Below is a small trained network, with its code and all its weights. Each question gives an input and a class and asks what happens when units are switched off, that is, made to give their printed mean instead of their output.

import numpy as np


def w(rows, s, z=0):
    codes = np.array(rows[::2]) - 128.0
    scale = np.full(codes.shape[1], s)
    scale[-1] = z or s
    return codes * scale


def f(y):
    return y / 2 * (1 + np.tanh(0.7978845608 * (y + 0.044715 * y**3)))


def log_softmax(a):
    a = a - a.max(-1, keepdims=True)
    return a - np.log(np.exp(a).sum(-1, keepdims=True))


def net(x, mask):
    res = np.array(x, float).reshape(1, 7) / 4 @ E
    y = f(res @ A[0][:, :-1].T + A[0][:, -1])
    res = res + np.where(mask, y, B[0][:, -1]) @ B[0][:, :-1]
    return log_softmax(res[-1] @ U[:, :-1].T + U[:, -1])


A, B = {}, {}
E = w([
[223,39,228],'x0',
[40,1,69],'x1',
[128,129,130],'x2',
[129,127,128],'x3',
[124,127,124],'x4',
[129,128,129],'x5',
[251,107,17],'x6',
],0.006)
A[0] = w([
[65,213,47,71],'N1',
[66,212,49,76],'N2',
[68,22,71,78],'N3',
[238,113,29,78],'N4',
[16,150,253,56],'N5',
[186,246,167,89],'N6',
[77,58,61,255],'N7',
[65,16,69,71],'N8',
[184,241,162,99],'N9',
[223,16,241,103],'N10',
[226,114,26,96],'N11',
[188,243,175,76],'N12',
[186,244,163,96],'N13',
[233,93,40,108],'N14',
[217,26,231,121],'N15',
[221,113,23,123],'N16',
[69,212,51,89],'N17',
[146,63,250,108],'N18',
[216,107,28,154],'N19',
[184,242,161,102],'N20',
],0.0058,0.0073)
B[0] = w([
[129,111,29,142],'N1',
[132,115,39,143],'N2',
[146,30,133,140],'N3',
[44,126,139,154],'N4',
[24,134,127,160],'N5',
[138,20,123,158],'N6',
[237,129,199,254],'N7',
[138,37,131,140],'N8',
[139,30,138,159],'N9',
[112,165,2,183],'N10',
[22,132,169,159],'N11',
[114,16,110,153],'N12',
[140,46,133,160],'N13',
[30,155,157,165],'N14',
[119,175,10,185],'N15',
[69,140,172,172],'N16',
[146,122,53,147],'N17',
[75,151,71,160],'N18',
[84,152,183,188],'N19',
[145,29,140,161],'N20',
],0.0081,0.0062)
U = w([
[154,15,134,13],'0',
[126,165,9,35],'1',
[152,157,156,254],'2',
[36,157,183,18],'3',
[169,154,157,212],'4',
[173,146,154,190],'5',
[170,150,150,176],'6',
],0.014,0.0071)

Each question gives the input, the list of numbers given to net, and the class t.
The units are the neurons (one row each of A and B). Each row of codes is followed by its name. A weight is (code - 128) times the scale printed after its matrix; where a second scale follows, it is the last column's (A, B and U).
mask holds one flag per neuron, in row order. A switched-off neuron (its flag False) gives its mean, the last column of its row in B, instead of its output. The means were averaged over made-up inputs and are rounded, as every weight is.
A unit's drop is (log p(t) with every unit on - log p(t) with that unit switched off) / (log p(t) with every unit on - log p(t) with every unit switched off).
The circuit of an input: a set's keep is (log p(t) with only the set's units on - log p(t) with every unit switched off) / (log p(t) with every unit on - log p(t) with every unit switched off). Starting from the 12 units with the biggest drops (on a tie, the unit counted first), units are removed one at a time, each time the one whose removal leaves the highest keep (on an exact tie, the one counted first), for as long as the keep stays at least 0.8.
circuit, biggest first: the units of the circuit, biggest drop first
most important unit: the unit with the biggest drop
top k neurons: the k neurons with the biggest drops, biggest first
drop when u is switched off: that unit's drop, to one decimal
input [-6,3,-7,1,2,1,-4], class 6: most important unit : N7
input [8,-5,-5,2,6,-3,0], class 1: circuit, biggest first : [N10, N15]
input [-7,0,0,7,7,5,-7], class 1: circuit, biggest first : [N1, N2]
input [7,-5,-5,5,1,-7,2], class 1: top 3 neurons : [N10, N15, N7]
input [7,-5,7,-5,-4,6,7], class 1: top 3 neurons : [N10, N15, N7]
input [0,8,1,5,8,-7,-8], class 0: top 2 neurons : [N3, N8]
input [-8,8,6,1,7,-1,1], class 0: circuit, biggest first : [N3, N8]
input [6,-7,2,7,-3,-4,8], class 3: top 2 neurons : [N14, N11]
input [-1,8,3,-2,2,-8,-8], class 0: top 3 neurons : [N3, N8, N7]
input [8,-7,-5,-8,5,-5,1], class 1: drop when N10 is switched off : 0.5
input [-5,-5,6,6,-2,3,7], class 3: drop when N10 is switched off : 0.0
input [-6,5,-1,1,6,-7,-1], class 4: drop when N12 is switched off : 0.1
